Every row comes from one small tree of marks. The marks that hang from a mark follow it in brackets, in the order of their numbers. Every link used is in the known rows. Which tree was each row made from?
Known rows:
J731{J15{J609 J709 J865}}: [ -92  -33   31    9   -8  166   85  141  -58  -27   95   45   62  -97
   78  256   47  -31  -12 -199   62  109   -1  -30    0  -84  -52  -74
   48   -3  141   19   35  206   75  -28   20  119  -68  -58   77  -86
  -37   66  -63  -39   39   98  -99   39  -21 -131  -85  -52 -101 -116
   48 -112 -146  120 -168  -51  -90  -49  -20]
J609{J819{J99 J196{J865} J223}}: [ 142   47   81   22    0 -142 -263  -72   35  -29 -105  -99  -26  -62
  -92 -339  -63   27   67  403  -47 -200   15  -44   66   66   28   43
  -41   80 -137   51  -56 -162  -51   37  -39  -94   17   23  -13    2
   12  -93   67    0  -13  -72  128   38  134   63  -83   38  106  171
  142  166  130   20  166  101   68   63   -7]
J857{J437{J196{J81 J819} J342} J660{J709}}: [  12   24  -80  -81  178   17  142 -145  -20  168  160  153  102  -16
  141  179  102  -36 -173 -433  117  264  -16  118 -121   -1   26  -14
   18  -45  194 -166  -31 -179   71   39    3  101  -46  -25  150  -18
  -26   79   -2   82  -74   51  -77 -150 -248   -3  282  -12 -125  -69
 -208  -71  -41 -181 -180 -101   21   11  104]
J819{J99 J196{J81{J437{J342}} J865} J223}: [ 173   75  -20   36   78 -163  -11 -139   25   61   -9 -107  -34  219
  -34 -118   -9   23 -146  220  -50  146  -12 -109   76   52   34    2
  -25  -14    0  -76   72 -290    7   25  -74   58   46   57   54   66
  -41   13   81   60  -56  -60  132  -99   72   94   89   12   68  108
  -21  180   61  -16  196   -9   93   -8   97]
J15{J609 J709{J527{J223{J342}}} J865}: [-197   -5   63   45 -148  319   70  210  -49 -127  -68  -26  -13   -9
  -48  233   15  -31  -50   -1   25 -114  -62  -53   11 -117 -117  -20
  100   73   93  211   41  224  -35  -79    7   47 -109  -54 -221  -99
  -42  142 -104    6   92  104 -120  145 -127 -178 -105  -43   20   66
   31 -113 -108  285  -32    4  -37 -133  -87]
J865{J641{J15{J609{J819{J223}} J709} J81}}: [ -72   30  -18  -14   15  131  137   96    4  -46  -59   -4  -35  148
 -122  194  -22  -14  -68  189  -19   30 -102  -36   73 -126  -27   19
  -13  -49   30   96    8   96  113  -28    9   33  -52    8  -30  -50
 -160   88  -37   15  -22   98   11  -29  -38  -96 -183  -24   29   37
   55  -36 -103  118  186    3 -130  -70  -51]
J81{J437{J196{J865{J641}}}}: [   0    9  -75  -42  106   -9  220   -4  -57  192  118  -23   -9   61
   58  217   47  -28 -257  -28  -24  289   -2  -29  101  -44    5   -8
  -40  -83  140 -118   45   17  143   23   28  123    2   26  -49  106
  -39  100   30   26  -26   57   20 -148   26   12  130   -3  -37   15
  -53   65   23  -33   67  -82  -24  -82   22]
J935{J99 J609{J819} J731{J15{J709}}}: [ -12   45   63  -39  -75  -89 -240   19   81 -101  -63   82   11 -138
  -42 -324   67   12  267  305  -30 -235   13   84  -42   68  -11   24
    2   12 -151  130 -177  129 -131   39   40 -121   31   18  196  -93
  132 -229  -25 -117   -3  -31  -87  116  113   17 -102   25  -21 -217
  124  -46   76  -45 -161    7  -40  214  -47]
J609{J819{J99{J935}}}: [ 108    4   71   -6  -50  -36 -256   12   54  -74 -146  -32  -16 -106
  -79 -371  -52   34  221  184  -39 -259   23   67  -51   55   31   27
    9   61 -182   93  -97  -19  -86   63   33 -172   14    3  -15  -19
   62 -141   47   45    8 -108   31  120   20   53  -79   39   64   52
   74   -1   77    8   20   46   28  114  -45]
J342{J437{J196{J819 J865{J641}}}}: [   7  -15  -38    0   81  -66  106  -80  -23  161   93  -10   -4   71
    4  114  -18    9 -235 -148  -20  237  -41   42   38  -32    8  -58
    2  -32  154 -213   68  -69  141  -33    0   45   20   -2   13   65
  -54  137   55   72  -21    3   65 -125   38   40  189   27  -51   24
  -77  104   46 -144   73   15   -7  -65   10]
J223{J342{J437} J819{J99}}: [  86  -93   71   33 -150  -24 -230   -4   37  -95 -156  -85  -60   75
  -75 -281 -110   28  183  105  -65 -343   23  -31  -33   80   11   61
  -41  113 -182   53  -14  -10 -109    7  -39 -120   16   -9 -172   61
  135  -59   17    7   49 -126   87  117   19   61  -11   93  105  181
   52  108   99    0    8  161   55   29  -69]
J865{J641{J81{J437}}}: [ -16  -21  -85   -1   54   87  238   22  -26   65   74  -20  -16  119
    4  261   44  -17  -96 -158  -24  231   15  -79   36  -65   25    3
  -41 -102  102  -55  101  147  175    9   72  110   25   26 -102  101
  -18   50  -15   35  -10   51  -26  -80   50    3   35  -44  -44   24
  -37   -4  -99   51   51  -86  -42 -124    3]
J731{J15{J865} J437{J342} J609{J819}}: [ -61   82  -14  -55   26   14 -149   16  -32   63   43   81  128 -230
  169  -43   74  -17  211 -448   19  -70  132   51  -64   38  -29  -32
  -22   48  -70   39 -107   70   32  114   37   86   10   -1  216  -21
    0 -165  -17 -207    9   17  -63   66 -112  -14  -73   38  -64 -351
   33 -257 -117  -25 -240  -42   -7  147  -66]
J196{J819{J99 J342}}: [ 139 -110   38   24   13  -41 -144  -26   80  -91  -66  -24  -25   61
  -50 -226  -43   95   87  -44   12  -95  -32   39  -79   29   47   -6
   -6   90  -52   13   -8 -136  -49   62   -2  -94   -4  -14   56  -98
   13   19   43  111  -15  -83   31   85  -48   48    9  -12    5  107
  -43   34  -47   20   37   52   56   35  -29]
J935{J99{J342{J437}} J609{J819}}: [  63  102   63   -6 -106 -108 -331  -93   67 -103 -213  -30  -62  -91
  -73 -518  -69    8  393  316  -99 -402   29  104  -65  134   17   42
   14   25 -266   57 -122  -46 -122   76   -8 -226   71   23    6   34
  138 -260   51  -85   10 -162   72  134   92  121  -95  110   66  -44
   58   20  181  -95    0   85   44  170  -27]
J81{J196 J437{J342}}: [ 100  -26  -92  -22   81   35  128  -55   -3  118   57  -33   22  127
   39  136   54   13  -60 -365   -8  235    9    2   24  -30   35  -35
   17  -77  146 -101   90  -24  146   89   37   96   36   26    3   61
   20   33   58  133  -32  -20  -39  -28  -45   41  113   -7  -79  -73
 -110  -51  -70    1    0 -123   76  -53   40]
J81{J196{J865{J641{J15}}} J437}: [   1  -46  -91  -54  112  -25  381   31  -52  169   84  -41  -40  210
  -14  417   32  -28 -300   83  -31  421  -38 -104  165 -100   12  -15
  -31 -137  185 -188   88   38  154  -48   23  109   21   50  -11   79
 -116  132   13  -16  -12  121   32 -186   91  -20   66  -48  -10   13
  -68   79  -46  -10  172  -83  -43 -190   46]
J641{J15{J709{J660{J857}}} J81{J196 J437} J865}: [-132   -7 -139  -31   16   76  531   57 -114   45  129   37   10  271
  -38  719  -33  -95 -266 -144   58  321  -92 -136  122 -145   29   33
   30 -289  157 -136  133  122  106 -143   21  181   23   12  114   18
 -168  135 -132  -58  -31  207  -81 -172   28 -125 -135  -69  -42  -72
  -88 -149 -118   46  117 -167   -2 -240  133]
J15{J709 J865{J641{J81}}}: [-169   48  -38   37   32  102  211  103  -96  -34   77   47  -41  138
   30  371   33  -39  -93  -47   13  168  -43  -23   37 -105  -27  -21
    3 -118   86    0   87  248  112 -102   98   88  -29   -2   19   34
 -124   80  -93  -80   14  103  -62  -55   95  -76  -82  -81  -46  -12
  -22  -32 -121  104   89  -58  -81 -159   49]
J99{J342{J437} J935{J609{J819{J196{J81}}}}}: [ 109  192   71   37 -131 -190 -288 -152   44  -61 -189  -81  -98  -44
  -96 -462 -126  -15  209  537 -130 -343   19   10  -41  154   26   45
   16  -15 -255  -33  -23 -138 -153   -6  -72 -218  119   32  -62   84
  114 -212   81  -91   18 -193  155   15  131  151  -31  127  132   21
  109  133  186 -130   82  130   48  154   33]
J99{J342{J437} J935{J731{J15 J609}}}: [  26  -11   62  -22  -90 -118 -254    1   72  -86  -51   40    7 -271
   -2 -369   15   16  249   57  -39 -155  136  -31  -71   91   20   -6
    6   30  -57   29 -115   33 -196   51    5 -162   51   29   31  -26
  203 -176   39  -80   42  -88  -48   76   71   82  -20   48   33 -279
  135  -10   54 -187 -277   48  -34  252  -57]
J15{J609 J709{J527} J865{J641}}: [-209    4    3   46  -22  249  191  192  -77  -88   44   49   -8   -2
   35  409   53  -40  -97 -103   45   89  -63   -2   31 -148  -75  -56
   83  -66  194   77   68  281   81 -116   62   67  -96  -50  -76  -90
 -129  150 -101  -21   60  139 -130   49  -19 -159 -101  -83  -74  -52
  -11 -126  -95  173   -5  -51 -106 -128    0]
J81{J196{J819{J99 J223} J865} J437{J342}}: [ 183  -27  -78   -3  127  -86   72 -136   87   62  -18  -74   11  340
  -15  -42   14   97 -163    5   -4  226  -95   -9   11   15   38  -29
    3  -10   10  -71   76 -260   97   90  -35   34   30   56  168   13
  -89   79   73  213 -103  -73   86  -71  -53   69  167  -25    5   25
 -180   92  -33    0  209  -75  115  -23   66]
J609{J819{J196{J81} J342}}: [ 112   88   52   30  -30  -93 -158  -71    7    3  -59  -86  -39  -52
  -66 -180  -86  -10   21  227  -57 -148   17  -28   25   59   32   33
  -27   27  -64  -32   32 -118  -38    8  -37  -41   43    7  -65   26
   37  -75   62  -31   14  -69   93    3   48   73  -39   46   75  141
  121  114   40   16   72   90   52   24    1]
J935{J609{J819{J342}} J731{J437}}: [  51  -59   22  -24  -78 -169 -383  -50   92  -99  -77   40  -38 -123
  -48 -405   -4   19  353   73  -23 -346  102  101  -98  103   20   88
  -38  105 -222  136 -122   51 -163   91   -5 -104   72   31   14  -41
  164 -253   25 -157    8  -96  -59  111   81   80  -52   72   17 -164
   76 -128  121  -81 -134   51   31  178  -78]
J81{J437{J196{J819 J865}}}: [  93  -38  -74  -20   94  -21  157  -60   -9  194  110  -50   46  145
   18  137   -2   20 -231 -211    8  319  -38    5   43  -30   14  -55
   14  -54  156 -177   75 -123  159   65   -7  127   33   10   59   35
  -37  132   65  110  -52   -2   32 -107  -33   22  213   11  -68   33
 -123   35  -23  -73   20  -75   49  -73   15]
J660{J857{J437} J865{J641{J81{J196{J819{J223}}}}}}: [-125  -25 -144  -32  162   77  223  -48  -14   40  134  100   70    4
   89  266  106    6 -110 -236   98  157  -10   45 -122  -24   13   39
  -80    7  -21   38   24   85  166   28   36  103   -9   -4  -57   89
  -88   59  -67   53  -73   58  -12 -129  -67  -25  134  -82  -65   47
 -188  -62 -112  -38  122 -127  -31  -85   64]
J857{J437{J342} J660{J731{J15} J865}}: [ -71  -44  -56 -109  156   66   83  -27  -71   95  215  210  172 -278
  253  123  203  -73  177 -689  171  112  161  147 -131   28   12    6
  -33   16   73   22 -116   34   39   53   53   54  -72  -57   68  -28
  105  -82  -43  -38   -2  113 -169   -6 -140  -76   72  -81 -156 -166
  -83 -198  -24 -108 -394 -115  -30   64   61]
J865{J641{J15{J709{J527}} J81{J437{J196 J342}}}}: [-113  112 -109  -45   81   85  437   50  -83  125  115   86  -44  273
   72  501  115  -43 -376  -69  -28  375 -150    6  119 -136  -26  -20
   18 -243  201  -74   66   19  177  -97   66  159   -5   21   35   19
 -191  213  -56    1  -50  135  -35 -137 -103  -80   18  -62  -64 -107
 -173  -85 -171   22  123 -139  -99  -87   57]
J223{J342{J437} J819{J99 J196}}: [ 113  -33   87   56 -169  -86 -282  -37   10  -92 -150 -110  -96   76
  -81 -291 -141   17  152  201  -90 -401   38  -85  -15  111   29   79
  -58   91 -172    2   29  -65 -133  -26  -72 -124   42  -15 -217   84
  145  -54   43  -27   63 -154  147   93   55   85  -26  127  125  231
  106  160  108  -37   48  205   85   53  -53]
J15{J609 J865{J641{J81}}}: [-146   16  -47   32   41  184  201  104  -57  -31   45   -2  -12  104
   -1  320   12  -35  -44 -207    2  135  -10  -50  -21 -109  -30  -17
   -7   -8  131   13  114  255  177  -28   75  105  -66  -22 -120   47
  -90  106  -51  -12   19   79  -56  -62   15  -59  -49  -40  -53    2
   -1  -58 -133  125   50  -49  -93 -168    3]
J223{J342{J437} J819{J196{J81}}}: [  69   11   50   67 -147  -53 -125  -65  -10   11  -82 -137  -58   79
  -85 -113 -136  -23   12  150  -90 -198   26 -117   29   71    7   42
  -42   53  -67  -89   94  -65  -46  -49  -82  -25   63   -3 -224  128
  117  -12   38  -41   58 -101  129   -1   78   80   64  117  108  235
  100  205   95  -49   53  175   73  -33  -21]
J731{J437{J196{J819}} J609}: [ -10  -71  -55  -36   41   27  -81    0    4  134   80   39   88 -265
   49   -7   24   22   -8 -557   34   65   83   35  -40  -21   12  -46
  -21   65  114  -55  -65  -65   86  148   -9  113   27  -21   66  -42
   13   48   52  -44  -20   -9  -44    1 -187   22  143   66  -94 -151
  -69 -167  -86 -125 -146  -28   46  102  -99]
J437{J196{J819{J99{J935}} J865{J641}} J342}: [  59   66  -34  -31  130  -92   27  -82   38   92  -11   15  -31  212
   15 -135    9   76 -161   35  -31  114 -105  119  -57   16   19  -24
   -5   13   -9  -93  -27 -220   25   46   23  -77  -28   14  149   -3
 -108  106   73  155  -70  -60   72  -97 -107   75  141   33   -2    0
 -141   80   12 -128  177  -17   20   74   36]
J609{J819{J99 J196{J81 J437 J865} J223 J342}}: [ 191  128   56   52   -7 -245 -141 -139   44  -16 -117 -138  -64  168
  -91 -311 -118   22 -107  724  -77 -124  -16 -115   88  132   31   63
  -48   39 -224   31   24 -309 -143  -19 -125  -32   62   62   -1   64
  -23  -86   63   -6  -45 -122  233  -69   90  110  -14   24  199  223
   79  253  130   34  230  104   66   25   59]
J935{J99 J609 J731{J15{J709{J660{J857}}} J437}}: [-160  -89   10  -38  -96  -44 -139   39   24 -116   87  173   85 -346
   38  -47   75  -35  286 -134   96 -247   95   37  -94   44   13   62
   -1  -26 -116  100 -146  173 -200   -9   -2    7   24  -28  251 -128
  138 -220 -127 -201   11   70 -216   94   55  -51 -133   23 -109 -343
   74 -250  105 -119 -288  -78   39  199   -7]
J731{J15{J865} J437 J609{J819{J99{J342}}}}: [ -49   72   52  -49  -56  -53 -267   44   -3  -64  -62   56   49 -304
  138 -233    0   -6  250  102   -6 -311  120   15  -75  113  -18   38
  -56   81 -270  135 -141   42 -131   80   -9  -37   17    2  159   -7
   20 -221  -27 -266   22  -47   29   87  -95    4 -147   39   52 -226
   77 -147  -84    0 -170   32  -14  213  -89]
J527{J15{J865{J641}} J223}: [-192   34   18   55  -27  155  115  119  -66  -41   51   31  -22 -135
    5  230   84   -4  -48  -77    7   16    7  -59   74 -104  -66  -37
   -3   24   67  127   26  307   29  -74  112   55  -39    4 -135   50
  -58   43  -74  -40   56  111  -81   67  114  -93 -107  -83  -33   30
   68  -31 -113  212   93  -49  -30 -140  -51]
J196{J81 J437{J342} J819{J99 J223} J865}: [ 163    5  -46   50  113 -117   83 -160   80   85   -7  -82   45  355
  -58 -113  -25   88 -178   45   -1  273  -73  -27   17   28   13  -68
   25   33    0  -80   59 -343   26   45  -61   69   32   51  174   -8
 -101   72   64  186  -96  -67  103  -87  -15   80  173  -26   33  100
 -145  143    5  -30  168  -27   79  -60   83]
J223{J342{J437} J819{J196}}: [  80  -32   61   52 -154  -31 -206  -36  -11  -24  -95 -116  -58   49
  -65 -174 -124   -3  138   29  -77 -294   52  -87    7   74   16   52
  -43   60  -83  -49   55  -19  -57  -10  -53  -72   49  -15 -237   90
  154  -36   40  -26   71 -112  101   78   75   67   -3  125   80  199
  113  136   95  -55    3  177   79    9  -56]
J223{J819{J99 J196{J865} J342}}: [ 131    4   78   29  -51 -141 -197  -28   17  -58 -107 -102 -101   60
  -71 -256  -97   23   28  377  -56 -254   -6  -76   29   90   34   77
  -72  100 -124    7  -17 -159 -155    0  -66 -104   -2    1  -84    4
   44  -21   50  -50   28  -75  136   24   74   71  -61   61  129  237
  107  198   91    2  131  165   71   32   -4]
J660{J709{J527} J731{J15 J609}}: [-151  -12   14  -66   15  213  157  146   -7  -12   66  109  158 -442
  139  194  153  -52   80 -406  102   84   92   15   58  -59  -29  -42
   26  -36  206   84 -171   99   13   -4   38  -25 -116  -44   58 -183
   61    6  -79  -17   37  187 -221   76 -167 -119  -89 -111  -80 -185
  114 -146  -32  107 -347  -32  -88   68  -28]
J15{J609 J865{J641}}: [-111  -36  -21   28   37  173  105  118  -50  -28   37   -1    5   25
   18  229   15  -15   26 -250   20   75   21  -14  -20  -97  -31  -34
   10   24  140   18   73  231  118    1   64   59  -76  -33 -105   -3
  -56   84  -28   10   39   64  -70    4   11  -63  -52  -27  -69  -14
   19  -75  -73  106   -2  -37  -66 -122  -12]
J15{J609 J709{J527{J223} J660{J731{J437}}} J865}: [-332  -38   -9   41 -155  346  125  229 -103  -98   68   75   81 -263
   18  471   42 -108   14 -483  144 -115   28   15   19 -145  -86   -8
  131  -13  146  202   77  248  -30 -150  -12  121  -95  -93 -110 -140
  -70   94 -154  -54   85  187 -237  144 -188 -253 -158  -79  -75 -110
   34 -359  -32  241 -162  -73   34  -95  -54]
J731{J15{J609 J709{J527 J660} J865}}: [-203   -7   49   32  -97  263  203  180  -77  -90  101   85  103 -224
  105  412   79  -49  -93 -171  101   52  -70  -59   19 -130  -73  -75
  113  -66  159   69   41  276   59 -132   41  105  -88  -85   89 -166
  -83   88 -163  -50   54  171 -178   94  -29 -207 -164 -101 -119 -164
   53 -175  -99  195 -178  -73  -70  -55   12]
J99{J342{J437} J935{J609{J819}}}: [  95   89   66   -2 -120 -109 -316  -92   69  -98 -210  -34  -63  -77
  -70 -512  -82   17  366  322  -91 -379   28   94  -83  126   17   36
   33   13 -281   58 -107  -37 -142   65  -10 -261   79   26  -32   23
  140 -241   57  -43   17 -177   66  118   94  113  -84  101   85  -64
   68   10  178  -97  -10   89   23  172  -18]
J99{J342{J437} J935}: [  76  -23   57   18  -75  -57 -196  -38   25  -50  -89  -38  -50 -115
  -35 -295  -63   10  213   71  -41 -142   53   32  -43   61   31  -10
   42   -2  -84  -37  -13  -49  -93   21    3 -161   55    6  -89   38
  119 -104   58   30   37 -115   29   84   89   79  -15   52   37    8
   32   43   99 -121  -46   49   28   86  -10]

Write each row's tree:
[  65   -4   94  -20  -84  -35 -303   52  128 -192 -111   24   -6  -82
  -59 -378   -3   46  187  452    2 -306  -23   29  -74   58   -8   51
   10   86 -189  241 -101   21 -186   49  -42 -147  -26   12   75 -132
   87 -137   -3   56  -12  -72  -34  123  -29  -20 -143    8   71 -132
  154  -19   30   43  -98   42  -67  246  -81]
J99{J935{J731{J15{J609{J819{J223 J342}} J709}}}}
[  13   58   22  -13  -32 -131  -77  -59   -9   38  -77  -42 -110   60
    7 -176  -78   -5 -103  429  -87 -179  -45   25   31   85    5   68
  -71   32 -139  -33  -18 -100  -91  -32  -42 -103    2   16 -107  140
    9   11   42  -24   -1  -85  164  -70   21   83   45   86  119  134
    5  210  135 -107  155  121    2   58   -2]
J223{J819{J99{J342{J437{J196{J865{J641}}}}}}}
[  86   -1  -33   40   80 -124  185  -79   39   44   -1  -63  -49  350
  -50   53  -68   55 -275  305  -25  222  -74  -60   22   30   19  -17
  -19   -9  -19 -109   97 -201  -39  -60  -62   35   19   40   78   20
 -119  102   25   80  -42  -23  130 -148   -6   60  131  -43   75  157
 -107  183  -14   -9  189   25   -2 -114   60]
J196{J81 J437 J819{J99 J342} J865{J641}}
[  52  -35  -31   11   63 -103  108  -92   21   50   14  -46  -66  182
  -27  116  -50   32 -209   72  -29  175  -67   -5   25   -4   30  -26
   -3  -30   78 -190  118  -82   67  -65  -33  -22   30   22   24   50
  -63  100   44   74  -11  -16   90 -115   51   58  136  -10   13   46
  -84  150   17  -74  161   44   18  -95   33]
J81{J196{J819{J342{J437}} J865{J641}}}
[  80  -89   11   40    4   42  -23  -60   95   -6  -55 -102   46  111
  -75 -139  -42   84  -18   41    2   35  -56  -46  -18   -8   -4  -23
  -17  109  -52   18   27 -145   66   81  -23   -6    8   17    0  -30
    2   55   17  141  -38  -48   33   12  -18   37  113   -2   35  193
  -38  155  -24   55  119   40   62  -42  -26]
J196{J81 J819{J223{J342}}}
[ -12  -35    7  -47  -36 -124 -220  -20   69  -35   47  143   14 -133
   65 -239  124   21  238  -99   18  -79   65   98 -109   60   -6   -5
   15   16  -97   61 -139   50 -144   49   15  -40   55   15  230 -100
  125 -179  -13 -119   -5  -25 -147   71   34   20    0   34  -86 -375
    3 -182   15 -165 -248  -52  -25  251  -30]
J99{J935{J609 J731{J15{J709} J437{J342}}}}
[ 186  -71   15   41   50 -139  -52  -92   95  -42  -69  -82  -12  252
  -59 -242  -59  108  -55  281    4   39  -52  -52    6   65   33   -4
  -12   71 -123   26    9 -281  -80   51  -72  -33   23   41   97  -54
  -38   25   42  136  -66  -96  125   -2   16   66   56  -35   84  158
  -79  147   32   23  149   37   63   -9   26]
J196{J437 J819{J99 J223 J342} J865}
[-116  -86  -56  -70   89   91   44   50  -87   18  144  164  100 -284
  154  155  115  -70  169 -486  154   45  133  128 -120    0   -2   16
    0   -2   78   18 -134  154  -27   14   31   37  -72  -56  -77  -26
   63  -65  -68  -58   30  124 -146   24  -66  -78   -6  -55 -123   -5
  -43 -221   48  -88 -255  -97  -73  -42   58]
J660{J709 J857{J437} J865}
[  61   38   40  -10  -49  -89 -174  -60    4   25  -53  -16  -52 -154
   14 -294  -47   -3   78  125  -55 -129   20   68  -27   71   27    6
   20   -8  -80  -47  -29 -102  -62   37   -6 -123   51    2  -92   84
  108  -57   73   38    2 -137   65   17   17   95   59   81   35   -5
   -6   65  106 -154  -25   31   28  134   -2]
J99{J342{J437{J196}} J935}
[-119   29  -45    3   33   37  300   97 -101   13   66   28  -46  194
  -15  470   12  -52 -199   34    6  287  -95  -60  111 -133  -21  -28
   22 -149  132  -81   99  152  132 -124   62  119    6    9   72   25
 -162  128  -73 -112   -7  113  -23 -110   89  -84  -63  -81  -27  -23
  -70  -20 -167   85  138  -73  -54 -202   80]
J641{J15{J709 J865} J81{J196}}
[  98  -59  -75  -12   63   33  100  -42    7  145   94  -22   53   85
   34   90   13   38 -133 -329   12  215  -24   26   -5  -27   29  -47
    7  -48  129 -117   74  -71  162   96   17  106   43   -4   15   26
    6  107   58  147  -51  -45    7  -40  -87   25  186   12  -92   11
 -124  -28  -76  -43  -26  -86   55  -22  -11]
J81{J437{J196{J819}}}
[ 129  -69  -23   29   55  -66   89  -67   26   72   27  -71   16  236
  -37    5  -61   56  -92  -67   15  207  -17  -29   15   14   20  -52
   30   -3   53 -123   69 -174    2   28  -36   47   30   18   61  -39
  -22   67   46  100  -22  -25   48  -36   15   37   99  -20   -2   94
  -83   61  -12  -38   16    3   43 -100   20]
J196{J437 J819{J342} J865}
[  39  -97   52  -23  -20  -54 -131   33   69  -19   48   43   48 -215
    1 -210   80   28  143  -11    9   10   77   -3  -48   20   18  -18
   -4   57    6   23  -77  104  -62   42   68  -74   23    8   33  -46
  162 -108   11   20   17  -20 -110   58  132   27   22  -17  -43 -139
  109   14   12  -82 -213  -22  -34  134  -42]
J99{J935{J731{J15}}}
[ 153   72   81  -10  -10 -236 -305 -122   53  -36 -134  -57  -70  -32
  -37 -458  -77   24   -1  518  -71 -267  -33   48   39  120   26   72
  -45   89 -242   73  -85 -239  -98   25  -80 -121   25   35   10   62
   27  -98   70    4  -51 -146  192    3   43  107   -5   63  150   91
   46  175  199  -25  154  115   41  135    1]
J609{J819{J99 J223 J342{J437{J196{J865}}}}}
[  86   38  -66  -44   76 -125  225  -68    5  109   10  -43  -65  366
  -32   98  -61   22 -281  272  -49  253 -131  -29   46    1   23   15
  -29  -96  -12 -156   67 -253   63   -4  -37   52   43   40  101   58
 -139  146   49   21  -84  -19  152 -189  -62   41  101    9   51   93
 -168  108 -106  -91  198  -33   -2  -58   41]
J641{J15 J81{J437{J196{J819{J99{J342}} J865}}}}
[-290   75   -6   47  -61  334  290  207  -76  -85   19   34  -33   13
  -37  489   79  -63 -224  -10   17   94  -97  -70   37 -179 -102  -28
   71  -21  194  165  101  333   92 -147   66  122 -104  -40 -207  -36
 -154  197 -135  -11   59  177 -124   18  -73 -188 -107 -107  -18    7
    7 -114 -193  289   71  -59 -119 -200  -42]
J15{J609 J709{J527{J223}} J865{J641{J81}}}
[   0   96   92   82 -127  -24 -300   -8   32 -242 -167  -34  -66  -30
  -41 -291 -107   24  238  365  -38 -420  -17   12  -16   66  -36   22
   28   52 -260  206    7   54 -114  -36  -39 -122    2   10  -47   53
  -13 -133   -1  -25   13 -123  104  151   71    1 -200   33   94   22
   81   -1   49  115  111   73    7   84  -36]
J527{J15{J609{J819{J99{J342{J437}} J223}} J865}}
[ -78  -89  -21  -56   98   58  137   34  -67   18  109  122   47 -199
  121  158  109  -27   44 -197   83  102   60   53  -48  -49    9    5
  -49   -6   98   13  -80  218   41    2   92  -16  -66  -28  -83    8
   33   -4  -51  -32   30  115 -108  -15   43  -48  -19  -75  -92   13
  -15  -17   27  -28 -133  -47  -74  -80   38]
J857{J660{J865{J641}}}
[-111  -67  -44  -52   59  107  104   93  -64   -5   85  103   80 -187
  125  137   89  -51  173 -422  121   91   81  168  -10  -37  -10  -17
   16  -30  124   40 -103  130   19  -21   44  -59  -99  -47  -57  -62
   54  -10  -33   42   28  125 -155   49  -65  -79  -71  -96 -102   46
   31 -115   89   25 -207  -43  -71  -64   48]
J660{J709 J731 J865}
[-142  -72    6   -3   -9  218  256  192  -44  -24   31   45  -22  -18
  -53  403   51  -31 -153  -83   26  174  -82  -27   95 -188  -52  -56
   66  -76  267   12   11  163   80 -106   34   51  -84  -43  -87 -151
 -136  201  -61    2   55  187 -114   28  -46 -162 -121  -65  -67  -17
    6 -105 -108   98   18  -26 -140 -115  -45]
J865{J641{J15{J609 J709{J527}}}}
[-134 -140  -33  -89   58  113   65   66  -36   52  184  137  178 -406
  178  239   80  -85  200 -622  171   19  180  100  -24    4   18   30
  -34  -24   73    2  -98   62  -17    7  -21   74  -72  -64   90  -78
  102  -79  -73  -32   20  165 -210   14 -159 -108  -60  -52 -125 -144
   65 -239    2  -24 -379  -80  -13   43  -17]
J660{J709 J731{J15 J437} J857}
[  80    6  -60   30   68    4  138  -80   -9  142   67  -41   54  140
   -4   64   14    5  -73 -325   -6  282   31  -17   30  -18   10  -75
   39  -35  134 -110   74 -108   74   45   12  131   37   21   10   40
    8   27   48  106  -25  -14  -20  -45   -7   51  119   -8  -51    2
  -74   -1  -31  -30  -41  -75   40  -90   58]
J196{J81 J437{J342}}
[  89   77   53   31  -18  -49 -101  -33    2   26  -68 -123  -32    3
 -142  -92 -122  -37  -88  253  -56  -62    2  -63   44   18    1    7
    9   69   37  -61   53 -117   -8  -24  -92   15  -14  -15  -79   18
  -32   15   84   -4   23  -21  109  -58   14   30   -6   72   77  164
  130  115   70   16   97   95   17  -37  -10]
J15{J609{J819{J99 J196{J81 J865}}}}
[  73   -2   -9    4   88  -93   76  -81   23  137   49  -48   14   60
  -43  -14  -32   28 -291   72   -8  228  -84   19   31  -11    7  -48
   -1   49   86 -141   26 -216   75    7  -34   64    3    0   99   13
  -81  136   64   83  -58  -15   81 -138  -30   53  214    8    2  132
  -89  164   10  -59  121    7   40  -51   35]
J437{J196{J81 J819{J99} J865}}
[ -45   44   99   91 -186  -19 -198   51   -5 -206 -135  -20 -114  -15
  -51 -164  -50   19   99  276  -48 -406  -19  -60   11   54  -40   48
  -19  116 -213  205    9  126 -212 -106  -14  -88    8    4 -163   81
   35  -62  -49  -84   63  -77   85  162   82  -11 -139    4  127  123
   82   50    0  188  108  120   46  -14  -58]
J527{J15{J865} J223{J819{J99 J342{J437}}}}
